Below is a small trained network, with its code and all its weights. Each question gives an input and a class and asks what happens when units are switched off, that is, made to give their printed mean instead of their output.

import numpy as np


def w(rows, s, z=0):
    codes = np.array(rows[::2]) - 128.0
    scale = np.full(codes.shape[1], s)
    scale[-1] = z or s
    return codes * scale


def f(y):
    return y / 2 * (1 + np.tanh(0.7978845608 * (y + 0.044715 * y**3)))


def log_softmax(a):
    a = a - a.max(-1, keepdims=True)
    return a - np.log(np.exp(a).sum(-1, keepdims=True))


def net(x, mask):
    res = np.array(x, float).reshape(1, 4) / 4 @ E
    y = f(res @ A[0][:, :-1].T + A[0][:, -1])
    res = res + np.where(mask, y, B[0][:, -1]) @ B[0][:, :-1]
    return log_softmax(res[-1] @ U[:, :-1].T + U[:, -1])


A, B = {}, {}
E = w([
[20,166,143,130,59],'x0',
[68,130,91,166,226],'x1',
[93,15,133,62,144],'x2',
[146,46,162,254,98],'x3',
],0.008)
A[0] = w([
[152,201,112,172,103,83],'neuron 1',
[167,118,138,105,43,149],'neuron 2',
[141,101,109,164,82,70],'neuron 3',
[118,181,116,57,148,98],'neuron 4',
[70,140,133,163,211,175],'neuron 5',
[148,188,133,165,119,119],'neuron 6',
[57,146,141,135,84,100],'neuron 7',
[89,148,124,161,201,79],'neuron 8',
[174,123,138,90,56,76],'neuron 9',
[51,152,160,135,93,105],'neuron 10',
[218,114,128,122,188,85],'neuron 11',
[211,114,144,121,194,102],'neuron 12',
[192,108,105,126,164,81],'neuron 13',
[61,126,128,125,88,60],'neuron 14',
[50,17,132,70,128,83],'neuron 15',
[37,151,174,129,96,126],'neuron 16',
[99,120,111,137,91,48],'neuron 17',
[110,86,123,212,101,113],'neuron 18',
[193,121,152,125,180,198],'neuron 19',
[123,117,111,134,112,255],'neuron 20',
[168,133,201,90,82,73],'neuron 21',
[147,83,155,197,108,95],'neuron 22',
[113,148,148,94,142,221],'neuron 23',
[131,99,161,187,133,83],'neuron 24',
[154,232,135,196,129,91],'neuron 25',
[197,116,146,119,172,88],'neuron 26',
[151,107,111,123,159,70],'neuron 27',
[129,178,155,168,153,95],'neuron 28',
[114,3,135,52,131,86],'neuron 29',
[124,168,132,30,151,82],'neuron 30',
[121,156,132,87,137,125],'neuron 31',
[202,109,116,127,176,132],'neuron 32',
[107,77,113,105,124,108],'neuron 33',
[125,185,122,58,158,74],'neuron 34',
[133,163,142,97,152,73],'neuron 35',
[77,156,132,174,235,80],'neuron 36',
[177,206,127,184,144,90],'neuron 37',
[174,131,115,118,52,64],'neuron 38',
[127,85,140,191,106,90],'neuron 39',
[117,92,157,131,133,85],'neuron 40',
[111,81,110,198,90,80],'neuron 41',
[44,134,141,152,74,115],'neuron 42',
[159,190,114,160,103,86],'neuron 43',
[62,127,117,158,212,69],'neuron 44',
[185,128,113,82,28,117],'neuron 45',
[17,132,98,143,43,119],'neuron 46',
],0.011,0.0064)
B[0] = w([
[112,176,194,92,106,188],'neuron 1',
[110,26,108,130,93,214],'neuron 2',
[65,146,119,156,161,144],'neuron 3',
[93,144,126,160,242,207],'neuron 4',
[125,4,118,107,73,234],'neuron 5',
[149,142,187,98,110,184],'neuron 6',
[144,181,76,147,101,191],'neuron 7',
[42,108,125,158,85,173],'neuron 8',
[24,95,108,159,86,177],'neuron 9',
[152,178,73,144,97,199],'neuron 10',
[132,220,58,167,87,189],'neuron 11',
[145,207,65,171,91,192],'neuron 12',
[119,196,81,160,101,159],'neuron 13',
[97,201,90,157,97,158],'neuron 14',
[119,188,243,68,88,231],'neuron 15',
[184,171,72,148,94,222],'neuron 16',
[85,175,109,157,122,120],'neuron 17',
[122,118,130,134,245,214],'neuron 18',
[229,111,86,118,110,216],'neuron 19',
[226,59,134,88,144,229],'neuron 20',
[26,101,106,152,85,170],'neuron 21',
[92,135,118,151,236,202],'neuron 22',
[220,71,137,123,169,216],'neuron 23',
[90,153,124,145,202,170],'neuron 24',
[136,177,228,62,111,231],'neuron 25',
[115,188,73,158,95,164],'neuron 26',
[93,173,106,146,103,127],'neuron 27',
[102,148,160,108,121,159],'neuron 28',
[116,205,240,63,81,236],'neuron 29',
[70,168,133,184,249,217],'neuron 30',
[130,131,125,135,175,165],'neuron 31',
[170,172,74,148,97,193],'neuron 32',
[121,147,162,104,114,153],'neuron 33',
[72,158,132,167,236,195],'neuron 34',
[86,162,142,156,158,135],'neuron 35',
[11,73,99,159,53,209],'neuron 36',
[132,184,197,75,104,201],'neuron 37',
[36,120,119,139,85,160],'neuron 38',
[93,142,130,155,216,184],'neuron 39',
[101,153,147,125,143,128],'neuron 40',
[90,147,130,156,215,185],'neuron 41',
[170,173,74,156,113,216],'neuron 42',
[108,158,183,99,100,173],'neuron 43',
[2,83,103,163,68,191],'neuron 44',
[49,31,96,148,67,221],'neuron 45',
[193,192,53,150,89,254],'neuron 46',
],0.031,0.0065)
U = w([
[191,208,41,152,82,201],'0',
[118,197,238,58,90,25],'1',
[104,141,123,161,248,92],'2',
[51,55,102,141,54,88],'3',
[254,65,112,92,133,246],'4',
],0.009,0.0014)

Each question gives the input, the list of numbers given to net, and the class t.
The units are the neurons (one row each of A and B). Each row of codes is followed by its name. A weight is (code - 128) times the scale printed after its matrix; where a second scale follows, it is the last column's (A, B and U).
mask holds one flag per neuron, in row order. A switched-off neuron (its flag False) gives its mean, the last column of its row in B, instead of its output. The means were averaged over made-up inputs and are rounded, as every weight is.
A unit's drop is (log p(t) with every unit on - log p(t) with that unit switched off) / (log p(t) with every unit on - log p(t) with every unit switched off).
The circuit of an input: a set's keep is (log p(t) with only the set's units on - log p(t) with every unit switched off) / (log p(t) with every unit on - log p(t) with every unit switched off). Starting from the 12 units with the biggest drops (on a tie, the unit counted first), units are removed one at a time, each time the one whose removal leaves the highest keep (on an exact tie, the one counted first), for as long as the keep stays at least 0.8.
units of the circuit, in order: the units of the circuit, biggest drop first
k most important neurons: the k neurons with the biggest drops, biggest first
drop of u: that unit's drop, to one decimal
input [-4,1,-5,1], class 1: units of the circuit, in order : [neuron 25]
input [2,8,-4,-8], class 2: 3 most important neurons : [neuron 4; neuron 34; neuron 30]
input [7,4,-4,8], class 2: 3 most important neurons : [neuron 18; neuron 41; neuron 22]
input [-7,-7,-7,8], class 2: 2 most important neurons : [neuron 22; neuron 18]
input [7,-8,0,0], class 3: 2 most important neurons : [neuron 45; neuron 2]
input [7,7,7,-6], class 0: 2 most important neurons : [neuron 46; neuron 16]
input [7,-7,-8,-4], class 1: 2 most important neurons : [neuron 25; neuron 1]
input [6,1,7,-1], class 1: 3 most important neurons : [neuron 15; neuron 29; neuron 19]
input [1,-1,5,-6], class 2: 4 most important neurons : [neuron 30; neuron 4; neuron 34; neuron 25]
input [1,7,-8,8], class 1: 2 most important neurons : [neuron 25; neuron 37]
input [2,6,4,-5], class 3: 4 most important neurons : [neuron 5; neuron 44; neuron 36; neuron 18]
input [5,6,5,-4], class 3: 2 most important neurons : [neuron 44; neuron 5]
input [0,-1,7,8], class 2: 2 most important neurons : [neuron 22; neuron 18]
input [5,-7,3,-8], class 2: units of the circuit, in order : [neuron 30]
input [8,-4,7,8], class 0: 3 most important neurons : [neuron 46; neuron 42; neuron 16]
input [3,2,4,-2], class 1: drop of neuron 32 : 0.1
input [-1,-2,-1,-1], class 4: drop of neuron 31 : 0.0
input [-2,-2,6,-5], class 1: drop of neuron 29 : 3.0
